Below is a small trained network, with its code and all its weights. Each question gives an input and a target symbol and asks what happens when units are switched off, that is, made to give their printed mean instead of their output.

import numpy as np


def w(rows, s, z=0):
    codes = np.array(rows[::2]) - 128.0
    scale = np.full(codes.shape[1], s)
    scale[-1] = z or s
    return codes * scale


def norm(h):
    return h / np.sqrt((h * h).mean(-1, keepdims=True) + 1e-5)


def f(y):
    return y / 2 * (1 + np.tanh(0.7978845608 * (y + 0.044715 * y**3)))


def softmax(a):
    e = np.exp(a - a.max(-1, keepdims=True))
    return e / e.sum(-1, keepdims=True)


def log_softmax(a):
    a = a - a.max(-1, keepdims=True)
    return a - np.log(np.exp(a).sum(-1, keepdims=True))


def net(x, mask):
    ids = ['ΓΩαβθτ'.index(c) for c in x.split()]
    T = len(ids)
    res = E[ids] + P[:T]
    u = 0
    for l in range(2):
        r = norm(res)
        for j in range(2):
            rows = slice(2 * j, 2 * j + 2)
            q, k, v = (r @ M[l][rows].T for M in (Q, K, V))
            z = softmax(np.where(np.tri(T) > 0, q @ k.T / 2**0.5, -1e9)) @ v
            o = O[l][rows]
            res = res + np.where(mask[u + j], z, o[:, -1]) @ o[:, :-1]
        u += 2
        y = f(norm(res) @ A[l][:, :-1].T + A[l][:, -1])
        res = res + np.where(mask[u : u + 4], y, B[l][:, -1]) @ B[l][:, :-1]
        u += 4
    return log_softmax(norm(res)[-1] @ U[:, :-1].T + U[:, -1])


Q, K, V, O, A, B = {}, {}, {}, {}, {}, {}
E = w([
[38,85,120,225,153],'Γ',
[105,141,157,183,155],'Ω',
[151,189,152,92,114],'α',
[9,116,70,152,204],'β',
[123,153,139,180,113],'θ',
[91,108,139,121,128],'τ',
],0.011)
P = w([
[194,98,84,77,135],'0',
[201,187,134,220,126],'1',
[64,146,160,220,85],'2',
[145,75,171,122,97],'3',
[178,196,105,180,159],'4',
[35,182,179,129,54],'5',
[176,91,169,76,98],'6',
[151,213,81,147,197],'7',
[48,255,147,125,56],'8',
[165,85,159,85,100],'9',
],0.0099)
Q[0] = w([
[201,2,200,70,68],'0.h1',
[181,248,78,169,93],'0.h1',
[70,85,113,103,28],'0.h2',
[75,206,90,130,148],'0.h2',
],0.013)
K[0] = w([
[67,191,99,253,110],'0.h1',
[201,78,155,152,197],'0.h1',
[30,172,143,116,89],'0.h2',
[108,131,69,76,120],'0.h2',
],0.016)
V[0] = w([
[127,107,164,173,204],'0.h1',
[101,156,65,202,42],'0.h1',
[71,155,208,122,254],'0.h2',
[110,142,72,210,23],'0.h2',
],0.0071)
O[0] = w([
[98,105,57,159,116,173],'0.h1',
[196,148,141,147,36,168],'0.h1',
[243,134,255,123,195,217],'0.h2',
[82,101,49,30,116,250],'0.h2',
],0.0058,0.0028)
A[0] = w([
[107,247,166,134,96,88],'0.n1',
[153,111,133,54,140,3],'0.n2',
[131,111,135,104,83,158],'0.n3',
[134,160,94,117,172,169],'0.n4',
],0.012,0.0031)
B[0] = w([
[20,46,102,198,190,252],'0.n1',
[99,58,166,92,123,123],'0.n2',
[115,176,122,159,145,160],'0.n3',
[179,73,101,239,2,186],'0.n4',
],0.0065,0.0041)
Q[1] = w([
[213,4,55,155,159],'1.h1',
[231,201,77,88,128],'1.h1',
[63,202,219,34,48],'1.h2',
[79,233,196,177,199],'1.h2',
],0.013)
K[1] = w([
[104,134,57,251,98],'1.h1',
[119,204,80,104,139],'1.h1',
[108,222,168,87,137],'1.h2',
[206,178,94,95,147],'1.h2',
],0.02)
V[1] = w([
[202,127,128,155,11],'1.h1',
[144,215,129,242,143],'1.h1',
[13,51,136,40,238],'1.h2',
[47,232,130,188,138],'1.h2',
],0.012)
O[1] = w([
[71,125,39,100,176,250],'1.h1',
[129,166,106,131,215,203],'1.h1',
[5,117,121,91,149,223],'1.h2',
[59,60,157,232,127,121],'1.h2',
],0.012,0.0022)
A[1] = w([
[110,38,204,64,59,220],'1.n1',
[52,127,107,63,149,4],'1.n2',
[61,177,75,150,32,126],'1.n3',
[155,248,162,112,145,60],'1.n4',
],0.015,0.0023)
B[1] = w([
[140,245,138,8,178,215],'1.n1',
[225,74,176,77,163,252],'1.n2',
[89,72,117,178,70,254],'1.n3',
[103,98,191,87,44,179],'1.n4',
],0.016,0.007)
U = w([
[230,123,148,189,126,98],'Γ',
[92,221,185,109,110,127],'Ω',
[95,170,40,39,55,108],'α',
[68,71,93,193,91,137],'β',
[139,150,57,108,227,223],'θ',
[172,1,118,88,102,2],'τ',
],0.012,0.0025)

Each question gives the input, a string of symbols that net reads in full, and the target symbol t.
The units are the heads (2 rows each of Q, K, V and O) and the neurons (one row each of A and B). Each row of codes is followed by its name. A weight is (code - 128) times the scale printed after its matrix; where a second scale follows, it is the last column's (O, A, B and U).
mask holds one flag per unit, layer by layer, with each layer's heads first. A switched-off unit (its flag False) gives its mean, the last column of its rows in O or B, instead of its output. The means were averaged over made-up inputs and are rounded, as every weight is.
A unit's drop is (log p(t) with every unit on - log p(t) with that unit switched off) / (log p(t) with every unit on - log p(t) with every unit switched off).
The circuit of an input: a set's keep is (log p(t) with only the set's units on - log p(t) with every unit switched off) / (log p(t) with every unit on - log p(t) with every unit switched off). Starting from all 12 units, units are removed one at a time, each time the one whose removal leaves the highest keep (on an exact tie, the one counted first), for as long as the keep stays at least 0.8.
units of the circuit, in order: the units of the circuit, biggest drop first
k most important neurons: the k neurons with the biggest drops, biggest first
top k neurons in layer l: the k neurons of layer l with the biggest drops, biggest first
input Γ θ θ Γ, target β: 3 most important neurons : [0.n1 0.n3 0.n2]
input β Γ Γ α τ α, target τ: 4 most important neurons : [0.n2 0.n1 1.n2 0.n3]
input θ β α β Γ τ θ Γ β, target Γ: units of the circuit, in order : [1.h2 0.n1]
input β Γ θ Γ θ, target Ω: units of the circuit, in order : [1.n4 1.h1]
input Γ τ Γ τ β α β α β Γ, target Ω: most important neuron : [0.n4]
input Ω α Ω Γ β Γ β α, target Γ: top 2 neurons in layer 0 : [0.n1 0.n4]
input α Γ τ Γ β β Γ α β, target β: top 3 neurons in layer 0 : [0.n4 0.n2 0.n1]
input τ τ α α Γ Ω, target τ: units of the circuit, in order : [1.n2 1.h1]
input α β β, target τ: top 3 neurons in layer 0 : [0.n4 0.n2 0.n1]
input Γ β θ α, target α: top 3 neurons in layer 0 : [0.n4 0.n2 0.n3]
input β Γ Γ β Γ Γ Ω β, target Ω: top 2 neurons in layer 1 : [1.n4 1.n2]
input Γ Γ Γ τ, target Ω: top 2 neurons in layer 0 : [0.n4 0.n3]
input τ Γ α θ α α Ω, target Γ: units of the circuit, in order : [1.h2 0.n4]
input Γ β Γ θ Γ β, target Γ: units of the circuit, in order : [0.n1 1.h2 0.n4 0.h1]
input α τ Ω θ τ α θ β, target α: 3 most important neurons : [0.n4 0.n2 1.n4]
input α α Γ β Γ α θ α, target α: 3 most important neurons : [0.n2 0.n4 0.n1]
input β Γ β, target Ω: top 2 neurons in layer 0 : [0.n4 0.n1]
input α θ Γ Γ Γ, target α: 2 most important neurons : [0.n4 0.n2]
input Γ τ τ Γ Γ, target θ: units of the circuit, in order : [1.h1 0.h1]
input β θ α β Γ β β, target θ: 3 most important neurons : [1.n3 1.n4 0.n1]
input Γ Γ Ω β θ, target θ: units of the circuit, in order : [1.h1]
input α Γ Γ Γ τ, target α: top 2 neurons in layer 0 : [0.n2 0.n4]
input Γ α Γ Γ Γ Γ θ β τ, target Γ: units of the circuit, in order : [1.h2]
